Below is a small trained network, with its code and all its weights. Each question gives an input and a target symbol and asks what happens when units are switched off, that is, made to give their printed mean instead of their output.

import numpy as np


def w(rows, s, z=0):
    codes = np.array(rows[::2]) - 128.0
    scale = np.full(codes.shape[1], s)
    scale[-1] = z or s
    return codes * scale


def f(y):
    return np.maximum(y, 0)


def softmax(a):
    e = np.exp(a - a.max(-1, keepdims=True))
    return e / e.sum(-1, keepdims=True)


def log_softmax(a):
    a = a - a.max(-1, keepdims=True)
    return a - np.log(np.exp(a).sum(-1, keepdims=True))


def net(x, mask):
    ids = ['βγδεζηθλμξπστφψω'.index(c) for c in x.split()]
    T = len(ids)
    res = E[ids] + P[:T]
    q, k, v = (res @ M[0].T for M in (Q, K, V))
    z = softmax(np.where(np.tri(T) > 0, q @ k.T / 3**0.5, -1e9)) @ v
    res = res + np.where(mask[0], z, O[0][:, -1]) @ O[0][:, :-1]
    y = f(res @ A[0][:, :-1].T + A[0][:, -1])
    res = res + np.where(mask[1:17], y, B[0][:, -1]) @ B[0][:, :-1]
    return log_softmax(res[-1] @ U[:, :-1].T + U[:, -1])


Q, K, V, O, A, B = {}, {}, {}, {}, {}, {}
E = w([
[158,138,159,133],'β',
[91,95,86,157],'γ',
[96,128,102,164],'δ',
[151,166,134,155],'ε',
[197,73,166,92],'ζ',
[137,123,152,81],'η',
[127,5,143,135],'θ',
[171,132,127,90],'λ',
[125,167,125,166],'μ',
[100,72,95,156],'ξ',
[160,104,148,91],'π',
[100,151,124,171],'σ',
[152,72,186,151],'τ',
[109,158,103,160],'φ',
[127,150,144,172],'ψ',
[138,24,115,123],'ω',
],0.024)
P = w([
[254,179,41,244],'0',
[129,9,127,177],'1',
[139,44,144,163],'2',
[108,42,111,156],'3',
[122,65,124,157],'4',
[113,73,107,161],'5',
[136,98,128,159],'6',
[128,89,125,165],'7',
[130,128,122,153],'8',
[134,103,131,159],'9',
[129,123,134,151],'10',
[140,132,140,156],'11',
[140,123,143,156],'12',
[145,132,140,158],'13',
],0.0064)
Q[0] = w([
[149,131,161,24],'H1',
[187,89,193,44],'H1',
[144,146,80,248],'H1',
],0.016)
K[0] = w([
[40,123,170,4],'H1',
[58,173,185,58],'H1',
[251,129,68,209],'H1',
],0.012)
V[0] = w([
[24,126,55,134],'H1',
[100,76,189,168],'H1',
[111,247,162,159],'H1',
],0.014)
O[0] = w([
[185,131,7,122,3],'H1',
[105,112,124,194,85],'H1',
[45,184,89,100,157],'H1',
],0.019,0.0049)
A[0] = w([
[79,167,67,87,97],'N1',
[111,83,178,170,185],'N2',
[103,84,177,181,69],'N3',
[48,194,141,18,104],'N4',
[140,126,140,113,254],'N5',
[78,153,33,143,138],'N6',
[96,162,111,213,154],'N7',
[87,153,159,139,93],'N8',
[148,166,54,47,135],'N9',
[150,133,161,3,180],'N10',
[210,150,53,113,19],'N11',
[89,96,97,215,150],'N12',
[53,172,108,137,83],'N13',
[169,147,66,130,62],'N14',
[149,66,112,63,35],'N15',
[96,64,112,121,76],'N16',
],0.012,0.0077)
B[0] = w([
[195,179,128,134,202],'N1',
[104,145,54,87,226],'N2',
[143,176,64,115,204],'N3',
[173,74,127,32,253],'N4',
[118,70,65,79,171],'N5',
[173,191,110,181,210],'N6',
[57,139,255,230,177],'N7',
[98,118,100,96,181],'N8',
[105,154,21,129,177],'N9',
[191,34,100,206,167],'N10',
[36,27,162,84,152],'N11',
[146,151,238,182,171],'N12',
[142,114,241,133,207],'N13',
[83,67,107,163,147],'N14',
[67,224,140,92,135],'N15',
[116,195,193,110,140],'N16',
],0.0089,0.022)
U = w([
[37,98,160,78,70],'β',
[73,74,52,165,124],'γ',
[102,171,61,200,159],'δ',
[132,69,183,77,87],'ε',
[64,159,53,65,142],'ζ',
[113,137,171,218,114],'η',
[213,111,156,224,87],'θ',
[174,42,42,19,135],'λ',
[199,178,143,85,149],'μ',
[162,45,171,164,188],'ξ',
[68,137,123,131,246],'π',
[171,190,114,197,104],'σ',
[34,159,148,168,109],'τ',
[165,182,2,101,90],'φ',
[115,120,223,161,88],'ψ',
[235,79,84,147,145],'ω',
],0.0085,0.012)

Each question gives the input, a string of symbols that net reads in full, and the target symbol t.
The units are the heads (3 rows each of Q, K, V and O) and the neurons (one row each of A and B). Each row of codes is followed by its name. A weight is (code - 128) times the scale printed after its matrix; where a second scale follows, it is the last column's (O, A, B and U).
mask holds one flag per unit, heads first, then neurons. A switched-off unit (its flag False) gives its mean, the last column of its rows in O or B, instead of its output. The means were averaged over made-up inputs and are rounded, as every weight is.
A unit's drop is (log p(t) with every unit on - log p(t) with that unit switched off) / (log p(t) with every unit on - log p(t) with every unit switched off).
The circuit of an input: a set's keep is (log p(t) with only the set's units on - log p(t) with every unit switched off) / (log p(t) with every unit on - log p(t) with every unit switched off). Starting from the 12 units with the biggest drops (on a tie, the unit counted first), units are removed one at a time, each time the one whose removal leaves the highest keep (on an exact tie, the one counted first), for as long as the keep stays at least 0.8.
units of the circuit, in order: the units of the circuit, biggest drop first
unit that matters most: the unit with the biggest drop
k most important neurons: the k neurons with the biggest drops, biggest first
drop when u is switched off: that unit's drop, to one decimal
input φ λ ψ γ π μ τ ξ, target φ: units of the circuit, in order	[H1 N6]
input γ μ δ γ δ, target γ: 2 most important neurons	[N11 N4]
input φ λ λ μ μ γ β η π δ, target φ: most important neuron	[N9]
input γ μ γ β μ μ δ η γ γ η γ ε, target γ: units of the circuit, in order	[H1 N4 N11 N14]
input ψ φ λ ε, target ψ: units of the circuit, in order	[H1 N13 N2 N9]
input η μ λ θ γ μ φ μ φ φ, target η: 3 most important neurons	[N7 N2 N3]
input γ μ μ μ φ λ η μ θ, target π: units of the circuit, in order	[N4 N16 N13]
input ψ μ μ φ λ γ γ γ, target ψ: 2 most important neurons	[N13 N7]
input γ δ τ μ μ ξ ε λ γ σ, target γ: units of the circuit, in order	[H1 N11 N4 N14]
input δ μ γ ψ π μ μ δ λ ε, target δ: units of the circuit, in order	[H1 N4 N14]
input μ μ σ μ ω ξ λ γ γ ψ γ μ γ, target μ: 2 most important neurons	[N4 N13]
input λ δ η, target λ: 3 most important neurons	[N7 N2 N6]
input μ λ μ δ, target μ: 3 most important neurons	[N4 N1 N13]
input δ μ γ ε ψ σ μ ω λ ψ μ μ, target δ: unit that matters most	H1
input ψ μ ψ τ φ λ λ ζ ψ μ μ μ μ, target ψ: 3 most important neurons	[N7 N13 N2]
input μ γ μ γ φ μ μ ω λ φ μ δ μ λ, target ω: 3 most important neurons	[N4 N2 N10]
input ζ θ λ μ γ γ μ γ δ, target ζ: 2 most important neurons	[N2 N3]
input μ ψ ζ γ β δ μ β γ μ λ μ γ λ, target ω: 2 most important neurons	[N4 N10]
input μ σ μ γ μ δ π γ τ φ λ γ γ ζ, target λ: 3 most important neurons	[N2 N7 N6]
input λ λ μ γ μ γ, target λ: drop when H1 is switched off	5.1
input σ μ μ, target σ: drop when N6 is switched off	0.4
input μ γ σ γ λ ψ ξ ξ ξ, target μ: drop when N13 is switched off	0.2
